Below is a small trained network, with its code and all its weights. Each question gives an input and a class and asks what happens when units are switched off, that is, made to give their printed mean instead of their output.

import numpy as np


def w(rows, s, z=0):
    codes = np.array(rows[::2]) - 128.0
    scale = np.full(codes.shape[1], s)
    scale[-1] = z or s
    return codes * scale


def f(y):
    return np.maximum(y, 0)


def log_softmax(a):
    a = a - a.max(-1, keepdims=True)
    return a - np.log(np.exp(a).sum(-1, keepdims=True))


def net(x, mask):
    res = np.array(x, float).reshape(1, 6) / 4 @ E
    y = f(res @ A[0][:, :-1].T + A[0][:, -1])
    res = res + np.where(mask, y, B[0][:, -1]) @ B[0][:, :-1]
    return log_softmax(res[-1] @ U[:, :-1].T + U[:, -1])


A, B = {}, {}
E = w([
[79,85,205,163,85,104,175,50,146,162,132,170],'x0',
[114,137,140,181,96,182,124,164,99,102,111,71],'x1',
[119,95,83,252,153,50,159,110,102,155,133,108],'x2',
[113,133,96,95,89,60,153,147,82,154,113,153],'x3',
[60,121,118,105,209,140,188,74,97,69,148,99],'x4',
[140,126,43,103,86,115,154,188,221,92,169,199],'x5',
],0.014)
A[0] = w([
[18,142,205,136,101,118,138,120,165,110,180,165,148],'neuron 1',
[142,183,110,184,210,122,137,143,197,20,143,112,199],'neuron 2',
[206,71,58,148,37,111,147,199,185,168,63,182,166],'neuron 3',
[135,201,128,74,156,189,37,142,92,91,130,82,253],'neuron 4',
[133,156,108,66,43,123,111,127,208,153,167,171,139],'neuron 5',
[123,168,193,83,138,185,38,192,95,63,103,76,148],'neuron 6',
[152,245,165,111,158,223,60,197,55,87,108,103,206],'neuron 7',
[97,149,73,114,91,120,255,238,156,98,105,132,154],'neuron 8',
[149,87,72,137,198,145,120,135,184,77,156,87,78],'neuron 9',
[114,192,148,28,208,120,68,110,93,111,64,149,206],'neuron 10',
[95,111,225,169,165,171,165,71,131,92,153,130,122],'neuron 11',
[78,109,54,182,97,127,121,173,151,25,173,130,79],'neuron 12',
[20,171,160,157,75,162,95,95,145,72,74,75,93],'neuron 13',
[186,88,103,170,65,101,77,163,144,124,141,175,132],'neuron 14',
[185,183,77,105,144,82,130,124,183,128,220,127,130],'neuron 15',
],0.0091,0.0037)
B[0] = w([
[208,110,219,94,135,160,157,133,155,121,84,127,198],'neuron 1',
[181,46,56,81,197,148,143,167,150,84,209,135,209],'neuron 2',
[46,201,47,142,61,120,88,96,97,186,110,177,249],'neuron 3',
[159,90,107,85,122,154,104,229,95,97,82,76,236],'neuron 4',
[91,198,62,155,108,141,114,152,172,120,129,105,225],'neuron 5',
[159,16,195,24,121,152,89,165,39,163,57,83,227],'neuron 6',
[221,118,155,62,63,147,74,146,102,84,52,74,246],'neuron 7',
[69,128,73,217,151,254,217,120,137,109,109,116,215],'neuron 8',
[88,69,91,139,198,82,152,237,179,38,225,113,187],'neuron 9',
[125,55,60,167,127,118,250,217,173,92,114,160,215],'neuron 10',
[167,68,166,123,116,167,214,54,138,219,129,152,217],'neuron 11',
[63,90,70,181,206,206,220,138,172,63,120,91,197],'neuron 12',
[86,121,161,85,111,122,183,62,83,175,113,95,186],'neuron 13',
[82,197,44,124,111,138,148,159,150,185,129,206,204],'neuron 14',
[37,171,176,79,160,76,152,131,136,141,179,175,198],'neuron 15',
],0.0084,0.018)
U = w([
[120,206,132,98,54,63,77,130,192,209,207,206,82],'0',
[151,79,91,86,190,131,181,162,203,79,209,114,219],'1',
[115,105,94,204,182,29,78,129,55,114,181,2,123],'2',
[181,167,67,84,81,185,75,188,120,117,100,122,154],'3',
[165,81,224,80,85,137,116,88,120,158,106,123,20],'4',
[83,134,153,174,111,207,167,28,135,173,134,85,15],'5',
[104,130,76,217,114,78,161,139,80,197,121,113,255],'6',
],0.0096,0.0038)

Each question gives the input, the list of numbers given to net, and the class t.
The units are the neurons (one row each of A and B). Each row of codes is followed by its name. A weight is (code - 128) times the scale printed after its matrix; where a second scale follows, it is the last column's (A, B and U).
mask holds one flag per neuron, in row order. A switched-off neuron (its flag False) gives its mean, the last column of its row in B, instead of its output. The means were averaged over made-up inputs and are rounded, as every weight is.
A unit's drop is (log p(t) with every unit on - log p(t) with that unit switched off) / (log p(t) with every unit on - log p(t) with every unit switched off).
The circuit of an input: a set's keep is (log p(t) with only the set's units on - log p(t) with every unit switched off) / (log p(t) with every unit on - log p(t) with every unit switched off). Starting from the 12 units with the biggest drops (on a tie, the unit counted first), units are removed one at a time, each time the one whose removal leaves the highest keep (on an exact tie, the one counted first), for as long as the keep stays at least 0.8.
units of the circuit, in order: the units of the circuit, biggest drop first
most important unit: the unit with the biggest drop
k most important neurons: the k neurons with the biggest drops, biggest first
drop of u: that unit's drop, to one decimal
input [7,7,4,-3,-4,6], class 5: units of the circuit, in order -> [neuron 10; neuron 4]
input [-6,5,2,-6,-3,7], class 1: 2 most important neurons -> [neuron 9; neuron 12]
input [7,-2,1,-7,-6,-5], class 4: most important unit -> neuron 8
input [5,1,2,7,-2,6], class 6: 2 most important neurons -> [neuron 8; neuron 12]
input [1,3,4,8,-6,-4], class 0: units of the circuit, in order -> [neuron 8; neuron 12; neuron 10; neuron 4]
input [-7,1,0,5,0,5], class 1: 2 most important neurons -> [neuron 12; neuron 15]
input [0,8,3,1,0,2], class 6: 2 most important neurons -> [neuron 11; neuron 1]
input [-3,-8,7,7,1,6], class 6: 3 most important neurons -> [neuron 8; neuron 3; neuron 12]
input [0,-1,3,0,2,-5], class 5: 4 most important neurons -> [neuron 6; neuron 7; neuron 4; neuron 9]
input [-6,-4,4,3,-3,8], class 6: 2 most important neurons -> [neuron 3; neuron 8]
input [7,2,-8,4,3,1], class 4: 4 most important neurons -> [neuron 1; neuron 12; neuron 3; neuron 8]
input [3,0,6,1,-8,6], class 0: 2 most important neurons -> [neuron 14; neuron 3]
input [0,5,-6,5,-7,-8], class 4: 2 most important neurons -> [neuron 6; neuron 5]
input [6,6,-4,-3,8,4], class 5: units of the circuit, in order -> [neuron 11]
input [-5,7,-1,-2,-1,8], class 1: 3 most important neurons -> [neuron 12; neuron 9; neuron 2]
input [5,-5,5,0,8,-4], class 5: 3 most important neurons -> [neuron 6; neuron 7; neuron 4]
input [6,5,3,4,-6,-2], class 0: 3 most important neurons -> [neuron 8; neuron 12; neuron 10]
input [-1,2,6,8,3,8], class 6: drop of neuron 3 -> 1.3
input [2,4,3,3,-4,1], class 6: drop of neuron 15 -> 0.2
input [-5,-3,4,1,-8,-3], class 0: drop of neuron 8 -> 0.0
input [-6,-5,4,8,-5,8], class 0: most important unit -> neuron 15
